[51  7 32 -7] gives 51
[-29  -9 -16 -43  21] gives -29
[ 6 51  3 -4] gives 6
[-43   9  45   2  15  -3] gives -43
[  1  -3   2 -39 -23] gives 1
[  9   0 -42 -41 -19 -28  39] gives 9
[ 48  50  33  24 -53] gives 48
---
[[7, 6, 7, 4, 5, 6, 5],
 [5, 7, 8, 6, 3, 1, 7]] gives 6

[[335, 470, -530, 787, 78],
 [736, -167, -622, 235, -160]] gives 787

[[340, 59, -670, 290],
 [0, 646, 623, 471]] gives -670

[[7352, 8887, 2296, 3899, 5335],
 [4494, 5360, 2462, 3066, 3562]] gives 3899

[[66, 33, 7, 9, 78, 35],
 [22, 48, 65, 78, 14, 37]] gives 78

[[62, 36, 21, 14, 81],
 [42, 43, 40, 29, 52]] gives 14

[[85, 203, 56, 100, 134],
 [118, 158, 49, 77, 98]] gives 100
---
((9.5, 13.4, 8.2, -11.2, 11.6, 0.2, -3.0), (10.5, 4.8, 2.2, -2.0, 6.9, -14.8, -4.2), (10.1, 6.9, 2.5, 13.0, -16.7, 2.8, 8.0))	6.9
((0.01, 0.14, 0.09, -0.14), (0.01, 0.09, 0.12, -0.11), (0.05, 0.15, 0.12, -0.15))	0.09
((2.8, -11.7, 6.2, -0.7), (-6.7, 12.1, 13.7, 10.5), (-3.5, 19.8, -19.0, 3.1))	12.1
((-121.100, 211.836, -139.550, -183.744), (-37.145, -89.045, 36.330, -102.612), (-71.623, -92.250, 110.577, -122.495))	-89.045
((0.108, -0.066, 0.047, 0.079), (0.039, 0.131, 0.053, -0.003), (-0.156, 0.106, -0.173, 0.068))	0.131
((20.5, -35.6, -28.6, -86.0, 140.7, -39.0, -33.5), (101.8, -91.2, -53.6, -169.9, 205.2, -54.6, -65.5), (-4.9, -15.3, -20.1, -3.4, -24.3, -9.3, -12.9))	205.2
((1.6, -0.6, 0.3, 0.3, 0.2), (-0.7, 0.6, -0.8, 0.0, 0.8), (1.0, -0.2, -1.9, 0.3, 2.0))	-0.8
((0.01, 0.12, 0.00, 0.00), (0.03, 0.09, 0.08, 0.06), (0.12, -0.14, 0.09, 0.08))	0.09
---
  23.9     4.1  -124.4    55.3   111.5 -> 23.9, 111.5

  -7.7    25.7   192.2   -22.8  -135.2  -131.2 -> -7.7, -131.2

 1.15  -0.79  -0.90   0.82  -1.22   0.74   0.81 -> 1.15, 0.81

 115.08   142.09  -135.02    96.67    23.26 -> 115.08, 23.26

-0.344  -1.703   0.338   0.843   0.829
-0.145   1.980  -0.084   0.803   0.887
-> -0.344, 0.887

 131.8  -137.4     6.0    83.4
 156.9   118.3  -188.8    17.6
-> 131.8, 17.6

 1.3  -0.4  -1.9  -0.8  -0.8 -> 1.3, -0.8

 113.569   144.972   -73.995    51.321   187.890  -121.791
 -48.191   -23.523   -15.224   135.697   127.085     9.647
-> 113.569, 9.647

 0.107   0.091   0.111   0.069  -0.110
 0.022  -0.212  -0.039   0.046   0.085
-> 0.107, 0.085

-11.35   -9.49  -15.11    2.04  -18.64   10.82   -8.27 -> -11.35, -8.27
---
[0.09, -0.16, 0.08, 0.09, 0.16] --> 0.08

[[-11.053, -16.487, -14.130, -8.480, -14.390, -18.528],
 [-15.227, -6.139, -9.392, -7.391, 16.276, -2.691]] --> -8.480

[-15.3, 13.3, 6.8, -2.4, 14.6, -1.1] --> -2.4

[[28.914, -8.974, 26.508, 52.640, 74.999, 13.411, -75.183],
 [-151.409, 98.799, 92.581, 221.191, -211.873, 26.391, -20.540]] --> 74.999

[-0.12, 0.03, 0.09, 0.00, 0.10, 0.03, 0.02] --> 0.10

[[-145.5, 82.5, 18.2, 33.9, 21.9, -30.0, -52.3],
 [-60.5, 172.8, -74.4, 3.0, 10.8, 10.8, 85.9],
 [-13.1, 10.8, 76.4, -48.9, -42.6, 57.9, 63.7]] --> 21.9
